Below are the code and all the weights of a small trained network. Each question names an input and a target symbol and asks about switching units off, where a switched-off unit gives its printed mean instead of its output.

import numpy as np


def w(rows, s, z=0):
    codes = np.array(rows[::2]) - 128.0
    scale = np.full(codes.shape[1], s)
    scale[-1] = z or s
    return codes * scale


def f(y):
    return y / 2 * (1 + np.tanh(0.7978845608 * (y + 0.044715 * y**3)))


def softmax(a):
    e = np.exp(a - a.max(-1, keepdims=True))
    return e / e.sum(-1, keepdims=True)


def log_softmax(a):
    a = a - a.max(-1, keepdims=True)
    return a - np.log(np.exp(a).sum(-1, keepdims=True))


def net(x, mask):
    ids = ['αγδηθλμξστφ'.index(c) for c in x.split()]
    T = len(ids)
    res = E[ids] + P[:T]
    u = 0
    for l in range(2):
        r = res
        for j in range(3):
            rows = slice(3 * j, 3 * j + 3)
            q, k, v = (r @ M[l][rows].T for M in (Q, K, V))
            z = softmax(np.where(np.tri(T) > 0, q @ k.T / 3**0.5, -1e9)) @ v
            o = O[l][rows]
            res = res + np.where(mask[u + j], z, o[:, -1]) @ o[:, :-1]
        u += 3
        y = f(res @ A[l][:, :-1].T + A[l][:, -1])
        res = res + np.where(mask[u : u + 4], y, B[l][:, -1]) @ B[l][:, :-1]
        u += 4
    return log_softmax(res[-1] @ U[:, :-1].T + U[:, -1])


Q, K, V, O, A, B = {}, {}, {}, {}, {}, {}
E = w([
[157,136,110,141,246],'α',
[158,164,138,89,110],'γ',
[35,181,190,97,157],'δ',
[204,117,121,93,174],'η',
[149,146,141,83,169],'θ',
[84,185,166,139,132],'λ',
[212,108,99,131,228],'μ',
[67,163,150,155,235],'ξ',
[134,194,127,108,138],'σ',
[168,180,109,144,150],'τ',
[97,206,126,139,175],'φ',
],0.013)
P = w([
[118,152,89,143,103],'0',
[71,68,79,80,152],'1',
[168,165,166,106,152],'2',
[87,35,141,101,154],'3',
[143,169,118,196,111],'4',
[95,146,72,75,205],'5',
[194,167,196,100,166],'6',
[64,10,93,131,181],'7',
[169,126,122,187,109],'8',
[116,112,102,80,250],'9',
[158,140,125,191,108],'10',
],0.019)
Q[0] = w([
[168,95,193,224,25],'L0H1',
[86,1,144,137,87],'L0H1',
[108,23,172,73,168],'L0H1',
[73,129,134,113,87],'L0H2',
[118,206,30,46,166],'L0H2',
[170,145,173,126,61],'L0H2',
[201,170,170,137,180],'L0H3',
[138,113,165,217,99],'L0H3',
[171,198,208,97,128],'L0H3',
],0.0093)
K[0] = w([
[83,77,50,103,131],'L0H1',
[109,146,84,192,83],'L0H1',
[133,97,149,208,106],'L0H1',
[134,157,82,91,117],'L0H2',
[192,247,193,117,161],'L0H2',
[72,104,144,81,148],'L0H2',
[178,181,182,154,131],'L0H3',
[122,150,117,98,153],'L0H3',
[149,120,169,118,153],'L0H3',
],0.015)
V[0] = w([
[167,53,169,87,144],'L0H1',
[161,76,174,152,135],'L0H1',
[119,145,62,216,99],'L0H1',
[154,68,156,185,115],'L0H2',
[105,100,189,158,144],'L0H2',
[161,208,153,115,177],'L0H2',
[187,186,224,145,158],'L0H3',
[153,110,254,186,106],'L0H3',
[99,88,57,117,135],'L0H3',
],0.0089)
O[0] = w([
[155,103,39,80,108,140],'L0H1',
[111,150,10,57,103,105],'L0H1',
[129,194,160,182,137,40],'L0H1',
[152,184,11,107,128,69],'L0H2',
[109,129,92,85,140,114],'L0H2',
[162,134,193,109,165,255],'L0H2',
[54,255,116,134,128,240],'L0H3',
[99,207,55,136,123,95],'L0H3',
[170,90,111,153,165,89],'L0H3',
],0.0069,0.0064)
A[0] = w([
[126,184,70,113,87,145],'L0N1',
[247,197,165,136,42,169],'L0N2',
[127,12,19,68,161,255],'L0N3',
[254,161,127,157,145,21],'L0N4',
],0.0098,0.0031)
B[0] = w([
[127,142,236,178,150,180],'L0N1',
[255,160,160,135,22,194],'L0N2',
[22,176,207,166,104,255],'L0N3',
[254,49,9,60,191,141],'L0N4',
],0.0081,0.0076)
Q[1] = w([
[185,128,217,221,136],'L1H1',
[150,171,128,146,92],'L1H1',
[181,70,157,196,130],'L1H1',
[74,93,104,156,106],'L1H2',
[80,103,142,114,83],'L1H2',
[144,100,138,195,81],'L1H2',
[120,169,210,42,157],'L1H3',
[141,122,219,254,125],'L1H3',
[112,37,173,207,101],'L1H3',
],0.0087)
K[1] = w([
[79,122,40,175,100],'L1H1',
[128,65,127,89,169],'L1H1',
[119,63,52,206,38],'L1H1',
[134,108,123,166,163],'L1H2',
[130,67,109,187,157],'L1H2',
[126,90,137,173,56],'L1H2',
[137,227,92,110,155],'L1H3',
[66,158,9,216,2],'L1H3',
[119,73,60,195,135],'L1H3',
],0.0094)
V[1] = w([
[169,104,164,114,97],'L1H1',
[137,130,79,197,45],'L1H1',
[70,104,114,179,136],'L1H1',
[108,143,122,167,144],'L1H2',
[155,148,157,91,132],'L1H2',
[106,174,113,116,161],'L1H2',
[168,106,93,119,237],'L1H3',
[91,114,145,5,99],'L1H3',
[88,165,156,154,180],'L1H3',
],0.012)
O[1] = w([
[147,151,230,154,112,155],'L1H1',
[116,222,133,2,110,5],'L1H1',
[55,174,47,93,157,86],'L1H1',
[94,164,147,156,81,126],'L1H2',
[120,191,84,113,187,210],'L1H2',
[145,178,159,51,114,163],'L1H2',
[76,201,43,200,219,106],'L1H3',
[107,33,109,239,25,103],'L1H3',
[128,37,174,114,224,172],'L1H3',
],0.0061,0.013)
A[1] = w([
[161,47,84,77,181,132],'L1N1',
[139,76,140,154,155,2],'L1N2',
[76,153,171,148,39,183],'L1N3',
[5,98,142,148,144,163],'L1N4',
],0.014,0.0052)
B[1] = w([
[115,139,87,3,75,155],'L1N1',
[179,72,99,189,192,168],'L1N2',
[33,61,58,127,111,174],'L1N3',
[141,201,88,149,85,250],'L1N4',
],0.015,0.019)
U = w([
[126,62,77,109,209,169],'α',
[114,143,94,104,2,139],'γ',
[111,52,92,217,132,99],'δ',
[231,91,65,168,73,126],'η',
[171,57,152,187,146,196],'θ',
[49,84,136,105,143,181],'λ',
[142,140,39,74,101,105],'μ',
[119,145,104,162,187,92],'ξ',
[110,164,154,49,59,193],'σ',
[149,226,143,99,59,2],'τ',
[73,161,190,105,181,112],'φ',
],0.0095,0.0091)

Each question gives the input, a string of symbols that net reads in full, and the target symbol t.
The units are the heads (3 rows each of Q, K, V and O) and the neurons (one row each of A and B). Each row of codes is followed by its name. A weight is (code - 128) times the scale printed after its matrix; where a second scale follows, it is the last column's (O, A, B and U).
mask holds one flag per unit, layer by layer, with each layer's heads first. A switched-off unit (its flag False) gives its mean, the last column of its rows in O or B, instead of its output. The means were averaged over made-up inputs and are rounded, as every weight is.
A unit's drop is (log p(t) with every unit on - log p(t) with that unit switched off) / (log p(t) with every unit on - log p(t) with every unit switched off).
The circuit of an input: a set's keep is (log p(t) with only the set's units on - log p(t) with every unit switched off) / (log p(t) with every unit on - log p(t) with every unit switched off). Starting from the 12 units with the biggest drops (on a tie, the unit counted first), units are removed one at a time, each time the one whose removal leaves the highest keep (on an exact tie, the one counted first), for as long as the keep stays at least 0.8.
units of the circuit, in order: the units of the circuit, biggest drop first
most important unit: the unit with the biggest drop
top k neurons: the k neurons with the biggest drops, biggest first
k most important neurons of layer l: the k neurons of layer l with the biggest drops, biggest first
input η λ η γ θ σ ξ φ φ α μ, target μ: most important unit	L1N1
input γ θ ξ δ θ λ α, target α: units of the circuit, in order	[L1N4 L0N4]
input θ θ η θ θ ξ μ λ τ, target τ: top 2 neurons	[L0N1 L1N2]
input δ θ δ θ, target η: top 3 neurons	[L1N2 L1N4 L1N1]
input ξ ξ τ ξ θ η λ, target λ: units of the circuit, in order	[L0H3 L1N3 L1N4]
input α θ η σ ξ α θ η δ γ, target δ: 2 most important neurons of layer 0	[L0N3 L0N1]
input τ τ η, target η: 3 most important neurons of layer 0	[L0N3 L0N4 L0N2]
input η θ ξ μ ξ α θ θ φ, target φ: units of the circuit, in order	[L0H3 L1N4 L1H3]
input τ θ σ ξ θ θ η η, target δ: top 4 neurons	[L0N3 L1N3 L1N2 L0N4]
input θ θ η τ, target δ: top 2 neurons	[L0N3 L1N2]
input ξ ξ α δ θ τ η θ η θ, target γ: units of the circuit, in order	[L0H1 L0N3 L1N4 L1N3]
input τ θ α γ, target φ: units of the circuit, in order	[L0H1 L1H3]
input α σ η μ α ξ, target γ: top 2 neurons	[L0N3 L1N4]
input α τ γ θ θ θ, target λ: 2 most important neurons of layer 0	[L0N2 L0N1]
input θ θ φ θ σ τ σ φ θ σ, target θ: units of the circuit, in order	[L1H1 L1H3 L0H2 L0H3]
input τ η τ δ ξ θ θ ξ ξ, target ξ: most important unit	L0H3
input α η η φ η λ θ δ, target γ: top 4 neurons	[L1N4 L0N3 L1N3 L0N2]
input η φ θ φ η λ θ τ, target γ: units of the circuit, in order	[L0N3 L1N4]
input σ θ θ σ, target θ: top 2 neurons	[L0N4 L1N2]
input θ θ μ ξ γ σ φ, target φ: units of the circuit, in order	[L0H3 L1N4]
input φ λ θ θ η μ τ φ, target γ: units of the circuit, in order	[L1N4 L0N3]
